Moves between states:
* | λ ε ξ α τ ψ
j466 | j192 j540 j626 j475 j641 j347
j803 | j626 j380 j693 j641 j424 j475
j909 | j850 j662 j252 j602 j496 j260
j567 | j117 j496 j609 j741 j536 j773
j64 | j380 j812 j712 j803 j543 j466
j517 | j419 j568 j466 j802 j192 j536
j250 | j724 j736 j260 j764 j450 j791
j424 | j966 j693 j356 j267 j124 j377
j773 | j294 j541 j110 j252 j196 j850
j541 | j773 j247 j741 j294 j110 j909
j840 | j389 j196 j517 j609 j419 j117
j641 | j596 j626 j966 j377 j267 j64
j282 | j399 j957 j736 j289 j250 j876
j419 | j802 j517 j192 j347 j475 j169
j942 | j418 j869 j850 j260 j602 j724
j356 | j124 j997 j282 j400 j399 j768
j812 | j64 j475 j377 j380 j712 j540
j596 | j377 j641 j267 j712 j768 j380
j380 | j803 j64 j543 j626 j693 j192
j247 | j541 j602 j117 j773 j741 j662
j609 | j536 j389 j802 j169 j347 j110
j739 | j548 j347 j64 j540 j380 j517
j192 | j475 j466 j641 j812 j596 j739
j418 | j260 j942 j602 j450 j247 j764
j606 | j721 j768 j4 j997 j212 j424
j260 | j450 j418 j247 j357 j541 j330
j536 | j169 j609 j347 j937 j739 j196
j420 | j791 j289 j764 j369 j330 j957
j741 | j110 j117 j169 j196 j937 j252
j294 | j252 j773 j196 j496 j840 j602
j712 | j543 j377 j606 j693 j721 j626
j212 | j957 j4 j369 j282 j346 j124
j289 | j420 j399 j724 j791 j764 j212
j252 | j496 j294 j840 j567 j389 j247
j399 | j289 j282 j250 j420 j724 j4
j791 | j369 j420 j330 j346 j869 j282
j662 | j909 j357 j294 j850 j252 j418
j736 | j250 j346 j418 j724 j260 j420
j169 | j937 j536 j739 j568 j548 j840
j369 | j346 j791 j869 j736 j942 j399
j957 | j282 j212 j346 j399 j736 j400
j724 | j764 j250 j450 j330 j357 j369
j4 | j212 j876 j791 j957 j369 j356
j966 | j267 j424 j124 j768 j400 j712
j196 | j840 j110 j568 j389 j517 j567
j543 | j693 j712 j721 j424 j997 j641
j389 | j609 j840 j419 j536 j802 j741
j768 | j606 j267 j876 j721 j4 j693
j496 | j567 j252 j389 j117 j609 j541
j330 | j869 j764 j662 j942 j909 j736
j937 | j568 j169 j548 j517 j540 j389
j602 | j247 j850 j567 j541 j117 j357
j721 | j997 j606 j212 j356 j957 j966
j548 | j540 j739 j380 j466 j803 j419
j764 | j330 j724 j357 j869 j662 j346
j693 | j424 j543 j997 j966 j356 j596
j110 | j196 j741 j937 j840 j568 j496
j347 | j739 j802 j812 j548 j64 j568
j626 | j641 j803 j424 j596 j966 j812
j540 | j466 j548 j803 j192 j626 j802
j997 | j356 j721 j957 j124 j282 j267
j377 | j712 j596 j768 j543 j606 j803
j400 | j876 j124 j289 j4 j420 j721
j475 | j812 j192 j596 j64 j377 j548
j568 | j517 j937 j540 j419 j466 j609
j850 | j602 j909 j496 j247 j567 j450
j124 | j400 j356 j399 j876 j289 j606
j802 | j347 j419 j475 j739 j812 j937
j869 | j942 j330 j909 j418 j850 j250
j346 | j736 j369 j942 j250 j418 j289
j876 | j4 j400 j420 j212 j791 j997
j267 | j768 j966 j400 j606 j876 j543
j357 | j662 j450 j773 j909 j294 j942
j450 | j357 j260 j541 j662 j773 j869
j117 | j741 j567 j536 j110 j169 j294

In the rows, 51 stands for zero.

The rows follow the links: the fewer symbols apart two states are, the more alike their rows tend to be.

Each row is also shifted at random along 5 hidden directions that mean nothing.

Some states, each with a row of numbers:
j802 (45, 51, 52, 44, 44, 51, 58, 45, 51, 51, 43, 44, 47, 64, 44, 62, 57, 49, 50, 45, 50, 50, 45, 61, 52, 54, 56, 38, 43, 54, 54, 40, 52, 57, 53, 51, 58, 55, 58, 47, 53)
j606 (80, 50, 57, 44, 60, 66, 47, 57, 46, 56, 54, 64, 45, 40, 51, 57, 45, 47, 43, 64, 54, 50, 59, 48, 34, 46, 43, 60, 61, 39, 43, 51, 55, 58, 48, 48, 45, 44, 51, 50, 54)
j377 (25, 48, 40, 51, 47, 37, 54, 51, 51, 50, 47, 43, 48, 56, 57, 44, 59, 56, 57, 52, 49, 43, 49, 52, 59, 55, 55, 45, 56, 50, 52, 55, 50, 40, 52, 51, 46, 60, 51, 55, 53)
j346 (50, 57, 54, 50, 51, 49, 49, 44, 62, 46, 50, 47, 52, 68, 50, 70, 59, 64, 51, 43, 57, 54, 46, 48, 44, 45, 56, 44, 48, 63, 47, 45, 55, 51, 54, 45, 57, 59, 48, 46, 49)
j389 (34, 54, 49, 48, 61, 38, 58, 53, 58, 52, 51, 49, 60, 61, 65, 56, 62, 54, 35, 56, 48, 49, 49, 52, 57, 37, 52, 66, 52, 51, 56, 53, 46, 59, 48, 47, 49, 50, 50, 47, 56)
j541 (85, 55, 60, 47, 62, 46, 48, 51, 50, 53, 58, 58, 54, 51, 54, 47, 55, 55, 45, 51, 45, 58, 50, 49, 56, 39, 48, 60, 51, 48, 50, 49, 51, 57, 50, 45, 50, 49, 46, 51, 50)
j840 (34, 44, 50, 57, 59, 54, 50, 59, 49, 57, 44, 50, 62, 46, 58, 61, 43, 35, 39, 62, 54, 43, 59, 49, 53, 45, 45, 73, 52, 50, 56, 63, 46, 63, 45, 61, 50, 40, 57, 49, 62)
j609 (37, 49, 60, 58, 55, 57, 52, 58, 48, 50, 50, 50, 62, 48, 36, 67, 48, 45, 47, 50, 49, 51, 45, 52, 51, 53, 52, 54, 43, 67, 53, 54, 48, 60, 49, 52, 59, 56, 49, 59, 52)
j536 (66, 51, 62, 55, 58, 62, 50, 61, 41, 51, 55, 57, 57, 40, 37, 58, 45, 43, 49, 54, 46, 54, 47, 50, 48, 53, 49, 54, 45, 59, 50, 51, 48, 62, 48, 50, 55, 53, 48, 61, 50)
j741 (32, 35, 55, 51, 61, 55, 50, 55, 53, 57, 30, 53, 60, 52, 49, 84, 44, 29, 25, 67, 63, 41, 67, 52, 44, 37, 43, 84, 52, 48, 55, 65, 53, 75, 49, 66, 57, 32, 63, 36, 63)
j117 (77, 54, 58, 52, 50, 59, 47, 51, 43, 55, 50, 56, 51, 45, 37, 63, 51, 41, 48, 51, 48, 53, 50, 48, 45, 51, 51, 55, 43, 49, 54, 49, 56, 61, 49, 58, 59, 47, 55, 49, 50)
j791 (54, 67, 47, 58, 44, 47, 48, 58, 52, 43, 66, 46, 51, 33, 45, 39, 49, 62, 69, 44, 46, 55, 44, 37, 51, 58, 61, 45, 54, 63, 51, 55, 50, 32, 49, 53, 51, 68, 38, 64, 37)
j909 (83, 71, 50, 48, 48, 54, 45, 40, 55, 55, 65, 50, 48, 58, 64, 33, 57, 60, 61, 41, 42, 58, 45, 48, 58, 52, 58, 38, 47, 42, 53, 41, 50, 46, 48, 45, 47, 48, 52, 48, 54)
j289 (44, 50, 48, 61, 43, 63, 49, 50, 53, 50, 50, 54, 51, 44, 48, 51, 41, 48, 59, 48, 61, 52, 55, 49, 44, 61, 51, 49, 50, 52, 52, 55, 51, 45, 53, 58, 52, 46, 51, 49, 48)
j773 (70, 48, 50, 43, 59, 40, 56, 43, 57, 57, 52, 56, 54, 64, 79, 34, 57, 51, 39, 58, 52, 54, 60, 57, 61, 38, 47, 66, 55, 33, 55, 52, 44, 57, 50, 48, 39, 34, 51, 37, 57)
j110 (49, 61, 52, 50, 46, 49, 54, 42, 55, 54, 49, 46, 54, 65, 48, 64, 65, 54, 48, 42, 46, 53, 41, 54, 52, 49, 59, 45, 40, 54, 57, 43, 54, 55, 50, 49, 59, 53, 55, 48, 53)
j693 (4, 51, 46, 58, 46, 39, 56, 53, 55, 44, 51, 43, 55, 51, 39, 52, 60, 62, 56, 45, 48, 48, 41, 52, 57, 58, 57, 44, 52, 65, 50, 56, 56, 35, 55, 48, 56, 70, 47, 64, 45)
j739 (71, 56, 48, 53, 44, 63, 47, 57, 35, 57, 54, 50, 43, 37, 44, 41, 40, 41, 64, 49, 41, 50, 48, 50, 52, 62, 47, 39, 46, 46, 54, 46, 48, 52, 48, 57, 52, 49, 58, 60, 55)
j169 (55, 46, 51, 44, 60, 47, 60, 55, 51, 54, 53, 55, 56, 54, 71, 43, 53, 45, 39, 64, 51, 50, 58, 56, 55, 43, 48, 66, 54, 41, 55, 52, 42, 61, 48, 49, 41, 42, 51, 46, 56)
j517 (56, 40, 59, 42, 61, 51, 57, 61, 46, 50, 44, 54, 52, 47, 44, 68, 48, 39, 36, 63, 53, 49, 58, 54, 45, 43, 47, 66, 53, 52, 51, 52, 50, 69, 51, 56, 55, 49, 55, 46, 52)
j64 (37, 53, 58, 50, 58, 45, 59, 60, 48, 43, 53, 50, 49, 38, 29, 57, 54, 57, 52, 49, 47, 50, 45, 48, 46, 49, 56, 53, 53, 71, 50, 56, 49, 50, 50, 47, 55, 72, 41, 68, 42)
j850 (71, 73, 57, 48, 48, 49, 48, 38, 59, 50, 63, 46, 51, 65, 48, 47, 65, 69, 60, 31, 41, 62, 35, 50, 58, 49, 62, 33, 42, 59, 52, 38, 54, 45, 50, 39, 56, 62, 47, 53, 48)
j712 (49, 34, 59, 58, 58, 65, 41, 61, 36, 55, 36, 59, 49, 42, 30, 79, 38, 36, 44, 61, 57, 43, 57, 48, 39, 51, 37, 59, 53, 54, 44, 57, 60, 65, 53, 58, 59, 48, 60, 57, 59)
j937 (68, 49, 59, 41, 60, 49, 59, 53, 50, 52, 52, 57, 51, 57, 54, 57, 58, 49, 38, 57, 49, 54, 51, 57, 47, 42, 49, 58, 49, 48, 51, 44, 48, 66, 51, 45, 51, 49, 50, 46, 51)

From each start, follow one symbol. Which state do you reach?
Answers are names.
new walk
(45, 51, 53, 52, 49, 45, 50, 56, 44, 47, 48, 47, 46, 46, 32, 60, 55, 54, 59, 49, 47, 47, 44, 47, 49, 55, 55, 42, 52, 63, 48, 53, 56, 46, 52, 52, 56, 69, 48, 64, 48)
ξ: j267
new walk
(66, 57, 51, 39, 54, 44, 55, 54, 46, 53, 51, 49, 43, 52, 49, 56, 59, 54, 42, 52, 42, 52, 46, 51, 50, 41, 49, 53, 51, 46, 52, 41, 53, 59, 50, 49, 55, 55, 55, 49, 51)
ξ: j812
new walk
(34, 54, 51, 61, 42, 59, 50, 48, 50, 53, 47, 45, 58, 54, 43, 60, 50, 43, 57, 44, 50, 48, 45, 54, 55, 62, 57, 43, 40, 59, 58, 52, 49, 53, 48, 57, 58, 50, 56, 54, 56)
ξ: j568
new walk
(51, 50, 52, 48, 46, 51, 53, 46, 48, 50, 45, 48, 43, 59, 41, 59, 58, 54, 58, 46, 51, 47, 45, 55, 47, 57, 57, 35, 49, 55, 50, 46, 54, 50, 52, 48, 53, 61, 52, 56, 53)
ξ: j966
new walk
(73, 58, 54, 55, 55, 54, 42, 55, 48, 54, 61, 51, 56, 40, 57, 36, 42, 48, 58, 50, 44, 54, 53, 44, 60, 50, 50, 56, 53, 50, 52, 56, 46, 49, 47, 54, 46, 48, 47, 56, 53)
α: j541
new walk
(76, 48, 55, 42, 51, 58, 58, 48, 47, 54, 52, 55, 47, 56, 57, 48, 52, 44, 48, 56, 50, 54, 52, 60, 49, 53, 51, 45, 46, 41, 54, 41, 46, 63, 50, 48, 48, 43, 54, 45, 54)
ε: j937
new walk
(42, 52, 61, 60, 48, 64, 43, 55, 55, 44, 47, 49, 55, 47, 25, 81, 43, 52, 58, 43, 59, 51, 47, 44, 38, 56, 55, 45, 46, 75, 45, 54, 57, 53, 53, 55, 65, 63, 47, 57, 45)
α: j736
new walk
(52, 52, 59, 48, 61, 42, 51, 48, 60, 50, 50, 50, 59, 63, 53, 59, 58, 57, 41, 48, 50, 54, 51, 52, 58, 38, 52, 60, 50, 58, 51, 52, 51, 56, 52, 45, 53, 52, 48, 47, 53)
τ: j741
new walk
(34, 44, 54, 48, 46, 58, 60, 40, 55, 50, 38, 47, 45, 66, 42, 66, 56, 50, 53, 45, 61, 46, 49, 63, 44, 58, 58, 36, 46, 58, 52, 47, 50, 56, 53, 48, 53, 55, 54, 50, 56)
ψ: j475
new walk
(46, 50, 49, 60, 45, 44, 50, 63, 43, 45, 57, 47, 59, 24, 40, 34, 41, 39, 64, 53, 44, 50, 53, 45, 63, 63, 57, 60, 52, 59, 58, 68, 47, 40, 47, 67, 52, 58, 44, 62, 40)
τ: j609
new walk
(42, 50, 54, 46, 53, 57, 63, 38, 56, 54, 43, 53, 45, 69, 51, 56, 61, 56, 46, 46, 57, 51, 47, 63, 45, 49, 53, 41, 46, 51, 54, 42, 47, 60, 54, 40, 51, 49, 54, 49, 57)
ε: j475
new walk
(49, 57, 46, 55, 47, 60, 53, 49, 43, 57, 53, 50, 45, 47, 50, 38, 48, 50, 60, 45, 46, 51, 46, 54, 55, 59, 49, 39, 47, 49, 55, 46, 45, 49, 50, 49, 49, 49, 54, 60, 56)
ε: j540
new walk
(42, 64, 49, 47, 58, 35, 49, 55, 62, 47, 61, 44, 56, 46, 59, 45, 57, 60, 48, 51, 44, 52, 52, 41, 59, 39, 58, 66, 57, 56, 53, 58, 52, 46, 47, 52, 50, 58, 48, 49, 47)
λ: j909
